Below is a small trained network, with its code and all its weights. Each question gives an input and a class and asks what happens when units are switched off, that is, made to give their printed mean instead of their output.

import numpy as np


def w(rows, s, z=0):
    codes = np.array(rows[::2]) - 128.0
    scale = np.full(codes.shape[1], s)
    scale[-1] = z or s
    return codes * scale


def norm(h):
    return h / np.sqrt((h * h).mean(-1, keepdims=True) + 1e-5)


def f(y):
    return np.maximum(y, 0)


def log_softmax(a):
    a = a - a.max(-1, keepdims=True)
    return a - np.log(np.exp(a).sum(-1, keepdims=True))


def net(x, mask):
    res = np.array(x, float).reshape(1, 6) / 4 @ E
    u = 0
    for l in range(2):
        y = f(norm(res) @ A[l][:, :-1].T + A[l][:, -1])
        res = res + np.where(mask[u : u + 4], y, B[l][:, -1]) @ B[l][:, :-1]
        u += 4
    return log_softmax(norm(res)[-1] @ U[:, :-1].T + U[:, -1])


A, B = {}, {}
E = w([
[43,96,127,135,83,86,125,160],'x0',
[138,185,205,1,100,107,194,112],'x1',
[126,35,151,76,114,177,107,137],'x2',
[91,119,87,81,144,155,119,59],'x3',
[146,145,137,91,103,68,32,108],'x4',
[126,91,187,167,133,98,133,119],'x5',
],0.0027)
A[0] = w([
[162,156,142,90,56,90,33,119,4],'0.n0',
[255,132,166,148,161,176,140,104,159],'0.n1',
[121,65,126,73,147,165,112,186,77],'0.n2',
[139,100,130,125,152,148,196,148,2],'0.n3',
],0.0057,0.0021)
B[0] = w([
[204,65,65,113,241,4,234,96,197],'0.n0',
[79,155,136,137,2,168,47,75,251],'0.n1',
[151,180,165,115,147,100,47,248,206],'0.n2',
[236,28,57,94,185,94,161,117,163],'0.n3',
],0.0042,0.003)
A[1] = w([
[21,126,133,127,67,45,159,228,142],'1.n0',
[132,212,247,3,146,112,210,138,119],'1.n1',
[161,139,148,135,188,221,237,169,144],'1.n2',
[114,74,135,173,81,224,248,160,2],'1.n3',
],0.0042,0.0011)
B[1] = w([
[176,254,130,108,43,226,85,40,230],'1.n0',
[2,106,95,249,121,162,117,204,252],'1.n1',
[212,74,70,117,191,22,121,134,182],'1.n2',
[197,153,216,76,196,73,133,65,187],'1.n3',
],0.0052,0.0034)
U = w([
[37,99,92,222,151,168,124,209,245],'0',
[233,105,136,42,253,26,195,126,161],'1',
[111,213,139,91,15,228,69,88,4],'2',
[118,171,130,113,115,152,120,160,163],'3',
[124,177,151,121,157,170,71,203,113],'4',
[117,143,117,107,106,154,131,111,89],'5',
],0.0049,0.0023)

Each question gives the input, the list of numbers given to net, and the class t.
The units are the neurons (one row each of A and B). Each row of codes is followed by its name. A weight is (code - 128) times the scale printed after its matrix; where a second scale follows, it is the last column's (A, B and U).
mask holds one flag per neuron, layer by layer. A switched-off neuron (its flag False) gives its mean, the last column of its row in B, instead of its output. The means were averaged over made-up inputs and are rounded, as every weight is.
A unit's drop is (log p(t) with every unit on - log p(t) with that unit switched off) / (log p(t) with every unit on - log p(t) with every unit switched off).
The circuit of an input: a set's keep is (log p(t) with only the set's units on - log p(t) with every unit switched off) / (log p(t) with every unit on - log p(t) with every unit switched off). Starting from all 8 units, units are removed one at a time, each time the one whose removal leaves the highest keep (on an exact tie, the one counted first), for as long as the keep stays at least 0.8.
units of the circuit, in order: the units of the circuit, biggest drop first
unit that matters most: the unit with the biggest drop
k most important neurons: the k neurons with the biggest drops, biggest first
drop when u is switched off: that unit's drop, to one decimal
input [6,-4,0,-4,1,2], class 2: units of the circuit, in order	(1.n0)
input [6,-3,4,3,-4,0], class 2: units of the circuit, in order	(1.n0 1.n1)
input [-1,8,-4,8,3,-2], class 0: units of the circuit, in order	(1.n1 1.n0)
input [-3,1,3,-3,5,4], class 1: 3 most important neurons	(0.n0 1.n0 1.n1)
input [6,0,6,5,-5,-1], class 2: units of the circuit, in order	(0.n2 1.n0)
input [-3,8,6,6,0,2], class 0: 2 most important neurons	(1.n1 1.n0)
input [5,2,6,2,-8,-3], class 1: 2 most important neurons	(0.n3 1.n2)
input [7,2,6,-1,7,4], class 1: 3 most important neurons	(0.n0 0.n1 1.n1)
input [-3,-3,-4,1,-5,-5], class 1: units of the circuit, in order	(1.n1 1.n2)
input [1,1,-8,-8,-8,6], class 1: units of the circuit, in order	(1.n2 1.n3)
input [8,3,1,1,-6,-1], class 2: 2 most important neurons	(1.n0 0.n0)
input [4,6,4,2,-8,4], class 1: 2 most important neurons	(0.n3 1.n2)
input [2,5,4,1,0,2], class 0: 2 most important neurons	(1.n1 0.n1)
input [-3,-4,-5,-7,-8,-4], class 1: most important neuron	(1.n3)
input [-8,-3,-7,6,-4,5], class 2: 2 most important neurons	(0.n1 1.n1)
input [7,8,6,1,-3,-3], class 0: 2 most important neurons	(1.n1 0.n1)
input [4,8,-4,-5,7,1], class 0: 2 most important neurons	(1.n1 1.n3)
input [-4,5,-5,5,2,3], class 0: 2 most important neurons	(1.n1 1.n0)
input [1,7,3,-6,-6,2], class 0: drop when 1.n1 is switched off	2.5
input [0,-2,-2,-2,6,-1], class 1: unit that matters most	0.n0
input [8,-2,1,5,-6,3], class 2: drop when 1.n0 is switched off	1.1
input [7,2,-7,-1,-7,-7], class 1: drop when 1.n0 is switched off	-1.0
